In the rows, 128 means zero.
Each name stands for a flat space through zero: a line, a plane or more. A row that begins with a name and a colon came from that space; any other row is followed by the name of the space it lies nearest, among the names in its block.
gobirgak: [116,115,150,139,135,138,137,132,109,142,131,125,132,128,151,128,134,108,133,126,134,148,133,123,172,103,144,136,145,123,98,111,115]
rettonep: [116,136,131,119,111,163,127,141,126,114,112,108,163,109,137,130,124,125,127,132,151,151,118,102,170,153,136,128,122,124,132,145,117]
zimovafiv: [123,120,130,140,118,133,133,126,120,132,125,119,135,124,126,135,139,136,138,139,130,136,128,123,137,134,137,132,142,124,122,123,132]
dogulipif: [121,119,135,150,111,143,141,121,122,128,113,105,139,112,112,148,139,143,161,150,134,142,115,125,143,149,138,142,151,107,120,116,124]
rettonep: [125,150,104,100,110,113,154,136,156,119,115,144,105,139,142,106,136,142,114,120,114,130,90,152,106,135,98,139,111,118,140,124,126]
gobirgak: [138,117,116,117,138,120,128,141,138,126,143,147,131,131,139,116,142,138,104,132,103,124,139,122,121,99,111,125,122,143,126,110,109]
dogulipif: [125,128,148,140,123,130,122,119,123,135,118,110,131,127,117,147,118,109,139,123,142,121,123,129,128,145,131,126,124,122,135,137,142]
rettonep: [128,154,116,128,154,156,108,113,116,108,131,129,149,130,96,122,107,167,142,138,145,141,132,125,102,166,158,112,127,134,152,163,131]
gobirgak: [117,135,132,109,93,130,130,144,134,127,111,113,130,118,158,126,121,87,110,106,153,126,122,113,171,138,119,129,112,126,127,148,144]
zimovafiv: [137,140,89,114,127,118,121,126,135,111,138,143,107,122,119,110,120,155,132,128,129,118,147,131,113,132,139,125,137,132,129,144,139]
dogulipif: [134,126,149,139,141,130,116,120,129,130,124,116,131,124,109,147,110,108,139,123,133,115,126,132,119,134,125,125,119,123,136,130,125]
rettonep: [129,151,102,103,115,117,131,132,144,115,123,139,109,131,134,109,119,135,118,115,132,121,119,138,113,142,119,127,115,128,141,148,142]
zimovafiv: [130,120,149,152,94,114,128,113,136,139,102,93,126,123,98,170,129,110,148,133,135,102,105,137,102,168,108,132,120,112,151,132,159]
dogulipif: [125,139,126,116,148,120,125,128,120,133,142,150,112,145,148,105,119,119,113,109,130,131,140,136,129,106,139,123,126,138,118,135,132]
zimovafiv: [125,127,138,135,135,137,136,126,128,127,123,123,129,122,124,133,125,127,144,132,129,137,118,134,139,126,131,137,135,114,119,116,112]
rettonep: [138,131,132,129,153,127,120,121,135,126,133,136,134,139,108,131,123,140,124,132,112,120,121,138,88,130,116,120,113,135,148,125,117]
rettonep: [119,136,133,131,144,161,118,126,109,123,130,126,165,133,124,123,129,150,125,140,139,155,130,111,134,145,151,116,128,140,138,144,120]
zimovafiv: [116,115,129,124,124,144,131,144,110,137,138,135,159,137,161,114,157,137,97,138,123,154,140,100,159,110,136,121,132,150,119,122,120]
rettonep: [138,133,125,129,128,122,130,123,147,117,119,121,116,117,104,139,115,129,146,129,124,113,113,143,108,140,113,135,122,112,137,124,121]
rettonep: [121,144,118,101,126,134,131,142,135,124,128,145,144,147,153,104,138,137,88,121,121,141,113,123,120,130,112,118,101,147,147,139,124]
gobirgak: [140,122,116,130,145,112,127,123,133,128,143,145,113,135,117,123,133,146,128,134,106,117,138,140,97,110,122,127,133,133,127,114,122]
gobirgak: [126,130,118,136,110,105,119,116,111,135,133,123,90,123,131,127,113,109,147,112,157,111,161,131,145,130,160,129,154,124,107,151,175]
zimovafiv: [115,112,173,141,123,141,131,133,117,152,117,111,164,143,144,148,145,98,106,129,126,140,108,116,141,129,112,123,109,136,137,117,124]
gobirgak: [134,132,110,112,131,111,127,134,136,126,139,148,111,136,140,110,129,131,110,118,118,118,138,133,116,111,120,124,122,138,128,129,132]
gobirgak: [130,124,130,129,110,107,130,127,132,134,124,122,102,123,134,134,121,100,133,113,137,109,134,134,138,123,124,134,131,120,118,130,148]
dogulipif: [137,117,97,103,116,113,131,151,145,122,142,150,127,127,153,106,151,140,89,130,103,120,144,113,128,99,104,124,120,149,127,117,119]
rettonep: [118,134,125,148,149,147,120,109,90,132,142,133,137,139,116,120,129,166,151,144,143,154,149,125,128,139,181,121,161,134,118,143,141]
gobirgak: [116,157,116,107,120,133,126,129,124,121,122,134,121,138,145,106,113,124,117,108,153,137,123,129,136,148,142,122,117,132,136,163,150]
dogulipif: [123,165,93,97,134,135,120,129,127,110,134,152,125,144,135,91,117,160,109,118,140,140,131,129,108,149,144,114,116,145,147,169,145]
gobirgak: [133,135,101,109,130,125,119,136,131,118,141,146,129,132,136,107,131,147,105,127,124,126,145,118,118,124,130,117,122,148,136,142,133]
zimovafiv: [142,130,73,94,104,106,130,149,154,105,139,148,100,107,144,101,131,141,111,123,119,109,153,119,137,110,115,131,132,134,119,131,130]
zimovafiv: [145,136,105,122,122,94,120,119,146,119,131,133,82,119,109,129,105,120,143,113,131,90,142,147,101,130,122,130,130,120,130,140,152]
dogulipif: [141,156,88,100,155,143,104,131,138,94,143,150,136,122,111,101,105,166,118,128,131,127,147,120,102,142,140,110,115,146,151,161,119]
dogulipif: [140,136,115,126,157,145,116,125,133,107,137,134,136,114,102,124,111,153,144,138,125,130,138,127,117,130,139,125,131,126,132,131,103]
zimovafiv: [116,127,135,128,122,159,137,137,124,125,117,119,170,128,133,129,148,149,119,147,126,158,106,111,141,145,125,127,122,131,139,124,109]
dogulipif: [107,148,130,125,154,127,154,119,104,142,139,158,98,161,159,92,130,139,136,115,130,165,116,159,140,102,160,141,152,119,95,119,125]
[119,128,129,128,133,152,137,134,122,123,126,127,150,125,134,122,139,147,131,142,126,155,119,119,146,129,137,132,135,126,122,120,106] : zimovafiv
[131,121,177,119,152,99,107,133,124,162,140,140,125,166,160,132,114,49,70,83,122,98,135,132,114,89,98,105,78,160,141,132,143] : zimovafiv
[126,129,155,152,157,121,114,103,100,149,139,130,118,151,115,137,113,116,142,119,138,124,142,143,108,126,156,119,137,133,125,137,150] : zimovafiv
[128,124,137,149,119,118,120,111,116,140,124,115,124,135,109,146,128,128,142,132,136,116,132,132,107,149,138,124,135,128,137,139,160] : zimovafiv
[148,117,104,102,115,111,103,150,150,117,140,136,137,118,137,123,130,116,81,120,116,94,159,99,118,116,97,107,98,161,149,141,135] : dogulipif
[121,130,147,137,136,125,126,120,113,141,130,126,118,137,135,130,117,104,134,114,141,129,132,135,139,121,143,128,133,125,117,133,140] : dogulipif
[130,127,153,135,139,122,128,122,131,137,123,122,120,132,123,141,114,99,135,116,129,118,116,142,123,123,118,131,118,119,128,121,124] : zimovafiv
[128,126,143,138,113,129,110,122,120,132,119,104,137,119,117,150,114,101,133,121,152,112,138,115,136,152,135,119,122,130,139,152,155] : dogulipif
[128,129,121,137,125,96,126,113,114,140,139,135,77,133,132,122,114,111,148,109,143,110,155,146,132,113,155,133,155,121,101,137,166] : gobirgak
[135,99,150,148,160,124,122,127,111,141,151,131,115,116,135,136,120,97,145,124,124,124,166,124,167,72,148,135,156,124,82,97,103] : dogulipif
[134,116,127,117,89,109,127,142,151,133,115,117,138,128,136,142,147,111,93,126,116,103,116,116,111,140,83,121,97,141,156,130,146] : dogulipif
[130,138,124,134,142,141,117,117,122,118,129,124,135,124,104,131,114,146,146,135,138,131,132,128,115,149,146,123,133,126,137,144,130] : rettonep
[114,139,138,138,135,136,151,116,121,134,118,129,121,141,125,125,133,144,151,134,127,153,96,153,123,137,138,143,141,107,120,115,120] : dogulipif
[134,142,123,110,146,127,124,132,141,118,132,141,122,131,130,116,112,123,118,115,124,124,123,136,118,120,118,125,110,130,135,132,114] : zimovafiv
[148,129,108,110,138,75,100,126,132,137,157,159,85,150,138,110,114,104,90,95,121,78,174,136,87,97,120,105,111,162,136,150,171] : rettonep
[124,112,139,134,140,121,130,132,111,143,144,138,117,132,153,120,133,109,124,120,126,134,151,125,160,87,143,131,146,133,96,112,122] : zimovafiv
[130,143,131,108,141,133,118,134,139,123,127,137,143,142,132,119,120,123,97,116,124,125,116,127,105,135,109,113,92,145,156,143,123] : zimovafiv
[123,117,165,133,137,127,129,132,125,147,125,123,137,139,145,139,128,88,112,115,124,127,117,129,140,109,113,127,111,131,125,114,118] : zimovafiv
[131,133,124,132,147,142,114,122,117,117,136,127,131,117,114,126,110,136,146,130,142,132,148,122,138,130,155,124,141,127,120,140,123] : dogulipif

Rows lie near named flat spaces through zero. A row that begins with a name and a colon came from that space; any other row is followed by the name of its block's space that it lies nearest.
mulo-bagov: [125,125,110,141,125,143,141,161,130,99,125,132,141,135,132,127,143,107,187,118,137,135,103,120,97,135,118,161,137,87,117,136,135]
numot-tuz: [132,130,147,131,119,127,115,109,119,126,144,136,109,130,121,125,139,126,102,152,107,132,139,120,146,116,143,110,115,152,112,117,127]
gizi-zaram: [103,159,74,117,136,126,123,147,148,136,115,122,133,106,162,139,99,108,118,136,128,101,128,135,122,124,150,126,146,118,140,147,121]
numot-tuz: [123,127,123,128,137,129,131,127,137,132,126,126,126,125,131,131,123,126,133,129,131,127,130,128,123,132,126,128,132,119,130,125,131]
numot-tuz: [121,155,97,121,119,123,124,135,132,128,122,128,136,110,146,149,119,116,107,136,130,107,135,131,125,123,155,126,130,140,124,138,123]
numot-tuz: [150,132,129,138,83,121,138,142,96,111,112,139,156,142,109,142,151,132,123,114,135,129,121,131,121,117,145,150,106,157,107,133,122]
mulo-bagov: [128,162,112,129,146,129,123,114,158,128,132,111,123,116,154,138,117,130,132,168,147,117,153,138,116,135,138,141,115,97,114,106,150]
zoda-gigu: [114,130,109,122,128,123,125,135,129,142,115,127,128,125,134,124,108,124,112,123,119,119,125,134,137,118,134,116,137,139,144,142,118]
gizi-zaram: [123,89,138,142,116,132,152,141,110,130,112,154,131,144,93,137,153,119,144,92,116,145,110,108,113,123,121,129,140,137,125,129,119]
gizi-zaram: [119,122,133,130,134,128,133,110,134,132,123,127,117,120,133,141,140,123,126,114,146,131,129,112,113,130,114,117,129,114,134,124,145]
numot-tuz: [110,146,81,110,148,122,131,154,150,153,106,118,145,116,150,124,84,131,121,122,130,104,128,153,132,131,135,133,152,118,158,146,110]
kezu-saze: [121,131,114,128,131,119,148,123,136,153,104,140,134,121,120,159,132,130,101,116,135,119,144,124,115,126,145,126,133,137,128,116,125]
gizi-zaram: [131,129,131,129,115,128,125,143,115,124,125,139,129,144,119,103,135,128,122,131,108,131,119,131,144,112,134,132,124,138,126,132,114]
zoda-gigu: [159,127,158,139,92,127,128,114,100,95,140,128,141,132,115,148,165,133,136,119,152,139,126,118,115,134,125,142,99,143,100,124,145]
mulo-bagov: [127,127,128,126,116,117,115,99,122,129,121,96,130,114,147,145,105,136,119,114,164,124,131,137,123,133,110,111,113,140,145,145,150]
kezu-saze: [114,139,107,127,137,130,137,137,141,134,115,136,127,121,137,136,132,116,126,125,131,120,128,121,115,124,135,131,138,110,130,126,129]
numot-tuz: [137,124,123,123,113,126,132,146,113,108,116,112,157,128,138,123,128,133,156,84,165,128,100,136,113,140,98,147,129,113,149,159,133]
zoda-gigu: [124,139,127,116,153,124,130,131,146,156,118,130,124,136,129,97,116,147,105,138,118,122,139,143,148,120,126,128,132,116,146,114,116]
numot-tuz: [125,115,136,129,129,123,139,121,125,139,108,125,131,134,123,123,133,138,126,99,147,134,122,127,121,126,105,126,127,118,147,129,136]
mulo-bagov: [141,133,143,122,121,129,127,132,118,117,141,140,132,127,122,127,150,130,118,124,124,128,126,121,135,130,134,131,128,137,121,127,120]
mulo-bagov: [102,135,105,121,102,119,118,118,113,129,111,129,121,104,150,153,128,103,91,99,140,113,117,109,122,111,135,92,134,152,147,163,133]
zoda-gigu: [139,135,139,129,113,132,102,126,115,101,148,108,125,135,141,101,117,129,144,149,126,133,118,140,144,125,118,130,110,129,124,141,135]
numot-tuz: [145,120,146,114,129,139,101,149,114,89,167,102,139,129,144,85,111,133,176,118,133,135,93,143,147,151,91,138,137,114,148,166,122]
zoda-gigu: [111,141,99,124,118,111,139,131,128,168,85,140,133,130,124,137,113,133,71,123,118,111,143,138,137,100,156,115,126,158,141,127,112]
kezu-saze: [134,135,130,126,115,123,130,126,119,127,121,132,135,128,126,133,140,131,112,119,136,125,129,126,127,123,132,129,121,137,127,130,128]
gizi-zaram: [133,142,115,133,101,124,122,161,110,127,103,130,140,166,121,73,116,137,123,147,102,128,115,156,155,92,138,149,107,136,128,135,108]
gizi-zaram: [116,107,140,125,105,133,130,141,98,109,131,158,121,125,118,129,170,100,120,82,116,136,94,90,126,117,122,106,148,142,137,157,116]
mulo-bagov: [135,100,168,126,141,126,129,104,124,146,145,139,111,133,100,127,136,144,109,127,109,142,141,120,147,133,123,106,131,153,128,109,120]
mulo-bagov: [121,114,125,114,118,122,142,151,109,141,109,152,143,129,113,125,142,127,103,76,120,123,107,120,135,120,127,119,152,149,155,152,100]
kezu-saze: [145,157,128,111,108,117,128,132,115,121,125,134,151,116,136,138,149,138,90,109,149,111,130,130,132,127,140,134,121,144,131,138,121]
kezu-saze: [135,116,176,143,123,139,121,98,120,91,132,105,109,145,143,90,170,130,175,106,182,160,103,106,103,127,54,135,99,60,138,125,183]
mulo-bagov: [128,120,127,128,120,129,133,138,119,121,123,130,137,129,126,129,134,124,138,105,135,130,114,124,121,130,119,131,134,127,135,141,126]
kezu-saze: [140,134,120,140,128,134,136,130,136,113,140,127,138,122,125,162,131,122,157,148,134,127,140,128,105,146,146,151,123,123,95,112,137]
zoda-gigu: [123,133,118,137,131,127,140,120,139,141,121,142,122,125,119,156,136,122,115,145,119,125,149,120,117,124,154,128,126,134,106,104,130]
numot-tuz: [119,101,144,126,154,122,126,109,139,164,112,107,115,145,122,90,91,157,127,123,128,140,131,149,148,125,90,112,127,120,165,122,131]
zoda-gigu: [137,139,133,136,112,133,116,123,120,103,147,127,124,125,132,136,140,117,135,151,125,129,130,122,126,127,141,132,114,135,102,126,136]
kezu-saze: [133,118,138,123,128,119,128,117,123,144,124,123,132,128,119,133,116,144,109,119,129,128,136,137,139,131,126,118,126,152,138,128,122]
kezu-saze: [148,131,152,129,139,130,139,113,136,124,144,135,131,122,118,150,155,139,130,132,144,132,146,119,115,148,129,141,123,118,108,100,138]
zoda-gigu: [143,124,149,135,130,129,124,109,129,125,145,123,122,132,118,134,129,139,133,151,126,136,144,131,131,136,131,131,113,136,108,108,136]
gizi-zaram: [137,121,148,111,113,122,128,120,106,117,140,138,137,106,127,152,157,127,102,78,148,124,116,106,126,140,120,109,140,152,143,151,123]
numot-tuz: [136,141,113,127,135,139,118,156,135,113,158,134,132,128,127,123,111,119,148,172,88,121,132,141,143,137,161,145,138,137,101,125,105]
gizi-zaram: [160,121,150,126,132,121,135,120,126,137,137,119,149,136,106,137,118,164,127,134,134,131,148,152,137,148,130,146,115,150,118,109,121]
zoda-gigu: [134,131,124,134,91,122,138,131,103,113,112,140,144,124,122,158,158,118,116,98,146,125,119,113,109,120,138,132,119,148,118,141,132]
kezu-saze: [131,126,138,130,126,137,112,133,123,105,146,118,121,135,137,100,127,123,154,138,123,137,113,129,136,128,112,131,124,114,128,138,133]
mulo-bagov: [148,149,121,140,129,138,119,151,137,109,141,118,136,153,128,94,113,136,166,187,108,132,135,157,139,126,142,170,106,108,96,108,125]
gizi-zaram: [137,122,143,131,126,129,125,119,124,122,135,122,127,133,124,124,130,135,136,130,133,135,129,130,129,132,119,130,119,128,124,124,135]
mulo-bagov: [140,115,147,122,133,133,143,153,118,129,135,159,136,142,99,112,157,134,126,112,102,136,118,120,140,130,132,139,145,134,125,121,100]
zoda-gigu: [107,148,94,133,131,120,131,127,144,161,102,138,117,130,130,136,107,122,90,162,103,113,153,137,136,102,167,119,124,143,120,111,119]
kezu-saze: [131,111,149,138,116,127,128,117,114,128,125,131,119,143,112,119,138,132,125,125,122,142,125,123,133,117,120,121,115,139,124,123,132]
gizi-zaram: [134,103,153,134,95,130,133,146,89,114,122,155,130,153,99,103,165,123,124,95,108,145,98,111,139,107,120,125,127,150,130,143,111]
[115,156,101,110,129,125,135,159,131,145,120,169,130,120,127,127,146,113,74,131,90,105,132,118,146,107,175,121,152,147,128,129,90] : kezu-saze
[100,159,92,108,147,127,143,156,148,155,108,168,124,114,138,126,147,109,78,120,104,103,131,111,133,108,162,119,162,117,142,126,99] : kezu-saze
[136,130,109,133,113,125,131,153,119,127,112,120,151,144,122,118,104,137,143,132,122,125,121,155,133,123,136,151,121,139,126,138,115] : gizi-zaram
[132,115,154,129,151,143,116,127,136,115,163,127,108,135,124,99,131,127,157,151,107,143,124,123,142,138,113,128,135,108,122,118,128] : kezu-saze
[149,86,181,131,126,124,123,96,109,129,148,116,122,136,101,128,128,153,132,112,133,150,130,129,141,145,99,111,118,157,133,124,134] : mulo-bagov
[94,142,90,123,149,133,131,133,154,139,121,136,113,103,153,148,121,98,121,131,124,112,131,112,112,126,143,113,154,107,136,133,130] : gizi-zaram
[120,126,112,150,136,129,142,109,149,137,114,120,122,124,127,167,120,122,148,148,143,131,150,125,95,134,137,137,117,113,105,102,154] : numot-tuz
[120,138,127,115,145,126,133,125,141,139,121,130,126,119,140,122,136,132,113,111,143,121,128,122,125,130,116,123,139,106,149,128,130] : kezu-saze
[138,131,139,114,118,120,129,121,115,132,137,143,135,113,120,152,145,132,88,109,126,119,134,119,137,133,145,113,135,165,128,133,113] : zoda-gigu
[129,140,106,134,108,127,131,146,120,122,124,141,138,128,123,146,129,115,122,142,110,119,131,130,127,120,163,137,126,151,106,131,115] : kezu-saze
[127,121,149,125,119,120,117,102,117,133,124,117,116,130,131,116,128,138,106,117,140,134,127,126,140,118,108,105,114,139,145,134,139] : numot-tuz
[141,118,133,132,115,129,148,153,113,122,115,144,151,145,106,124,150,134,142,102,130,135,114,128,120,129,124,152,130,127,125,129,117] : numot-tuz
[157,122,167,135,134,127,151,116,129,130,119,132,140,149,105,119,165,160,138,115,158,145,138,129,115,137,103,157,107,101,120,93,144] : zoda-gigu
[124,153,106,140,97,130,150,145,119,110,102,157,140,126,129,158,181,102,121,113,144,121,122,101,91,110,152,148,120,114,102,123,137] : zoda-gigu
[121,112,148,122,137,123,119,101,128,136,122,103,116,127,140,108,116,142,128,102,157,137,119,129,131,130,82,107,124,113,164,141,148] : numot-tuz
[152,107,143,128,120,132,125,135,112,106,159,120,147,122,114,149,120,134,160,120,127,134,121,135,128,159,128,138,134,154,115,141,119] : gizi-zaram
[123,120,141,117,157,143,125,138,140,113,157,133,118,118,137,112,143,117,158,117,126,134,111,110,125,148,105,127,156,91,139,134,127] : numot-tuz
[124,147,120,112,130,125,122,133,131,123,123,118,135,117,154,115,128,129,120,109,152,117,117,130,128,129,112,127,133,108,153,147,132] : kezu-saze
[119,126,114,131,143,123,124,118,145,150,117,109,123,129,134,125,88,138,128,148,126,125,142,149,133,127,127,123,124,128,136,122,132] : numot-tuz
[100,156,80,133,122,125,148,151,140,147,82,153,130,130,137,136,140,106,102,127,122,111,130,119,110,97,158,135,134,113,126,123,123] : zoda-gigu
[141,125,147,124,124,134,123,128,119,104,151,128,131,123,129,128,147,126,144,118,137,133,118,118,125,142,116,132,130,123,124,135,132] : zoda-gigu
[125,139,131,119,135,133,105,122,132,114,158,121,113,113,147,122,122,117,126,148,119,123,128,123,141,133,131,113,133,128,127,137,129] : numot-tuz

Each name stands for a flat space through zero: a line, a plane or more. A row that begins with a name and a colon came from that space; any other row is followed by the name of the space it lies nearest, among the names in its block.
petap-losu: [126,145,148,112,127,118,120,137,154,168,124,123,132,153,97,102,118,154,128,157,96,135,165,158,133,126,138,115,121,146,150,135,122]
pavod-tanin: [95,125,150,126,141,104,93,124,98,157,84,133,122,104,132,114,104,80,153,160,151,151,145,137,137,154,144,112,121,110,127,153,158]
pobaz-gepaf: [146,140,146,111,120,107,141,137,151,135,153,136,140,151,128,129,128,141,93,139,107,131,137,154,131,126,132,109,125,161,127,115,130]
pavod-tanin: [145,125,129,121,111,82,139,147,132,80,127,130,133,127,166,164,132,140,133,121,129,128,99,137,128,136,108,141,128,184,100,104,154]
pobaz-gepaf: [137,124,135,130,119,126,115,142,137,115,116,127,124,132,133,145,131,139,146,119,125,121,122,131,119,125,109,145,125,152,132,131,131]
pavod-tanin: [143,108,134,127,139,133,140,126,146,133,154,150,156,162,108,156,124,125,89,124,112,115,135,144,160,131,119,118,140,178,121,111,93]
tam-lokeg: [145,127,109,129,142,143,137,116,129,143,145,121,131,132,127,155,145,165,142,103,137,130,120,96,136,104,154,162,134,107,136,119,104]
tam-lokeg: [156,101,148,120,128,126,117,142,132,115,123,128,144,149,148,172,135,146,142,110,115,116,110,136,142,122,109,153,131,182,115,108,123]
petap-losu: [113,124,138,133,130,110,119,121,137,129,91,127,128,125,112,120,106,124,150,142,127,134,143,144,138,129,128,144,131,137,135,144,121]
pobaz-gepaf: [118,124,113,135,132,141,138,115,118,133,117,120,121,124,125,107,129,125,139,132,132,124,128,108,136,133,133,129,138,111,122,120,119]
pavod-tanin: [133,132,108,138,114,147,147,135,131,77,172,138,131,117,129,134,137,115,82,102,128,113,107,135,102,122,99,110,122,115,126,133,129]
petap-losu: [134,128,133,129,106,107,166,112,137,103,110,121,121,133,152,93,122,119,116,143,123,121,117,127,133,135,123,124,147,148,100,98,129]
petap-losu: [151,114,127,146,129,155,134,113,131,115,154,149,129,126,139,167,140,105,97,90,159,114,109,102,120,110,125,141,138,115,129,130,103]
pavod-tanin: [139,134,141,113,127,102,121,135,129,124,123,118,133,123,147,146,128,154,148,124,125,144,120,139,125,115,142,150,119,131,129,128,146]
tam-lokeg: [145,110,149,115,120,161,146,119,135,131,121,103,137,157,132,85,131,152,127,130,82,109,127,142,137,115,120,127,138,137,118,100,110]
pobaz-gepaf: [111,149,120,144,123,128,106,130,121,148,114,137,97,105,127,120,132,101,142,136,166,135,139,99,102,138,133,122,123,95,146,155,144]
pobaz-gepaf: [144,121,138,127,110,119,126,150,134,90,136,136,131,134,150,152,134,123,116,117,122,115,108,142,116,135,92,124,125,172,115,118,144]
pavod-tanin: [127,103,147,129,130,128,107,124,108,112,84,114,128,113,152,136,120,121,171,119,133,129,112,130,131,123,121,159,128,125,118,134,139]
petap-losu: [146,134,148,112,118,131,138,125,131,129,137,114,130,134,148,109,134,144,118,126,110,131,122,139,117,111,138,126,124,115,125,117,137]
pobaz-gepaf: [116,132,127,137,115,149,129,127,113,125,126,129,110,118,138,91,132,90,112,138,136,117,126,117,110,145,112,94,130,106,121,129,143]
pobaz-gepaf: [127,134,148,122,118,145,113,136,133,154,109,116,114,141,125,92,130,132,142,145,111,121,144,132,116,131,121,116,125,128,138,130,134]
tam-lokeg: [164,105,167,123,116,119,143,111,138,102,122,131,142,138,167,149,124,120,107,108,128,122,104,140,133,106,127,151,141,151,108,109,119]
pavod-tanin: [122,138,115,125,115,120,148,130,128,111,126,115,120,126,134,98,130,138,129,139,116,125,123,129,122,135,121,119,130,129,117,114,139]
pobaz-gepaf: [151,108,167,123,113,122,138,110,137,139,79,113,122,152,160,105,125,133,152,140,118,117,123,119,144,123,130,152,152,162,107,94,117]
tam-lokeg: [127,143,125,135,128,104,117,127,133,127,123,137,119,109,131,155,125,128,140,120,157,144,128,119,115,118,142,150,122,113,143,150,135]
tam-lokeg: [131,126,122,134,134,101,111,143,127,123,130,148,129,123,136,185,131,122,138,120,155,134,120,118,133,139,123,140,125,160,126,133,137]
pobaz-gepaf: [131,111,143,128,131,136,121,118,121,127,105,119,130,126,138,126,123,125,146,122,127,126,122,128,134,120,129,146,132,123,124,128,123]
pavod-tanin: [129,145,98,144,107,144,154,122,124,105,139,123,100,113,146,103,148,123,120,119,147,115,110,88,100,129,119,122,136,98,121,116,133]
petap-losu: [157,109,164,125,124,133,126,105,117,96,124,121,137,104,174,154,125,115,122,88,145,136,94,135,111,86,142,167,126,86,123,138,134]
pobaz-gepaf: [123,110,114,135,135,148,146,106,122,129,103,109,127,133,123,104,127,142,156,127,120,118,124,108,149,124,133,150,146,119,117,110,102]
pavod-tanin: [138,133,131,128,133,130,127,117,128,154,129,129,121,129,136,137,136,133,132,123,145,135,130,104,128,117,152,141,132,111,134,126,121]
petap-losu: [129,114,110,138,129,120,150,117,135,111,112,126,130,136,126,135,126,139,143,126,129,118,119,112,151,132,122,151,147,157,111,106,106]
pobaz-gepaf: [119,136,112,136,119,139,136,132,124,122,136,130,116,125,126,106,135,115,117,135,130,118,127,116,118,143,114,105,130,123,123,123,133]
petap-losu: [134,121,113,139,121,138,152,116,130,112,127,126,122,132,135,121,135,128,124,120,132,114,115,106,132,128,121,135,144,133,114,108,112]
petap-losu: [105,138,134,123,126,107,135,123,140,131,105,120,131,128,103,87,103,130,131,159,107,137,152,161,136,134,132,117,126,131,133,139,129]
tam-lokeg: [167,122,164,114,123,116,149,112,154,145,140,134,144,159,145,140,128,141,97,125,117,128,128,136,144,106,149,138,142,157,121,102,106]
tam-lokeg: [105,130,117,132,127,130,115,134,111,99,113,115,123,98,125,113,119,122,149,125,127,134,122,142,110,129,115,131,113,96,133,153,150]
tam-lokeg: [138,125,130,113,136,121,135,122,127,113,135,110,146,122,133,139,125,164,139,112,111,141,117,147,132,101,146,156,120,111,129,128,128]
petap-losu: [128,139,134,133,120,160,115,132,128,147,137,130,111,127,124,105,138,113,116,128,132,120,137,117,102,126,123,108,122,98,146,143,131]
pavod-tanin: [128,131,116,131,120,136,132,137,136,114,127,121,123,132,122,121,133,145,138,125,116,118,126,127,121,128,111,133,127,138,130,125,126]
petap-losu: [126,147,137,109,129,112,115,152,124,148,157,136,133,132,128,129,132,124,105,145,119,141,140,148,120,143,133,89,110,136,132,132,158]
pavod-tanin: [126,141,129,136,148,152,109,118,134,193,151,150,122,134,96,139,133,113,107,129,154,136,159,104,128,121,160,116,127,92,162,154,103]
tam-lokeg: [117,134,108,131,132,134,140,117,120,122,128,117,124,114,123,110,128,135,136,126,131,132,125,118,126,123,139,133,129,95,128,130,126]
tam-lokeg: [142,106,134,131,124,169,131,120,122,116,120,111,128,135,139,116,138,138,140,107,114,108,112,118,125,112,114,145,135,117,122,116,112]
[122,142,136,114,126,105,136,116,112,136,112,108,121,110,152,97,124,132,143,144,131,150,126,128,124,124,160,129,125,93,119,123,155] : pavod-tanin
[135,119,143,124,136,131,143,102,136,137,124,123,142,135,122,117,116,133,117,126,119,133,134,139,143,108,150,141,137,113,129,125,104] : pobaz-gepaf
[132,144,129,124,136,135,151,94,120,173,142,126,119,125,137,98,135,119,106,137,148,142,137,96,132,117,181,117,140,72,128,117,118] : pavod-tanin
[111,163,97,144,129,108,131,124,131,145,144,150,105,106,115,136,132,109,115,136,174,144,141,94,113,138,150,116,127,97,144,148,133] : pobaz-gepaf
[146,102,129,131,139,158,109,143,119,132,147,141,139,145,134,175,146,124,125,104,131,110,114,113,138,132,108,130,130,158,123,117,116] : tam-lokeg
[122,136,146,125,121,139,119,130,134,139,127,127,124,130,117,98,121,116,115,140,116,127,144,148,113,127,123,108,120,114,141,144,133] : tam-lokeg
[133,120,133,137,134,108,116,136,132,139,134,162,132,139,129,176,127,97,110,130,155,126,131,118,144,149,121,118,136,175,122,125,123] : pavod-tanin
[132,134,98,140,114,148,159,131,146,114,148,130,119,147,114,108,142,140,108,128,116,103,127,109,126,136,105,114,141,148,122,105,106] : pavod-tanin
[127,144,126,137,124,113,132,119,137,143,129,143,115,123,127,131,127,112,116,135,155,135,137,111,122,130,143,125,133,119,136,136,125] : tam-lokeg
[111,130,142,112,132,102,126,124,116,140,100,112,132,122,133,96,111,128,147,158,114,146,139,150,142,138,145,120,125,125,118,126,149] : pavod-tanin
[138,110,141,125,130,128,138,111,114,108,126,124,139,119,154,133,124,113,119,115,132,129,107,132,134,118,134,137,134,115,110,119,130] : pavod-tanin
[139,138,150,128,123,137,101,143,145,173,126,140,114,150,119,134,137,127,129,138,132,123,151,119,117,131,125,119,125,148,150,137,124] : petap-losu
[126,143,97,140,109,151,148,132,134,104,141,119,107,123,126,100,144,140,124,120,126,111,119,107,102,127,109,123,130,110,130,122,127] : pavod-tanin
[97,151,117,129,121,91,121,138,128,118,105,125,115,105,117,107,112,123,148,154,133,145,142,143,117,145,127,120,117,123,135,150,156] : tam-lokeg
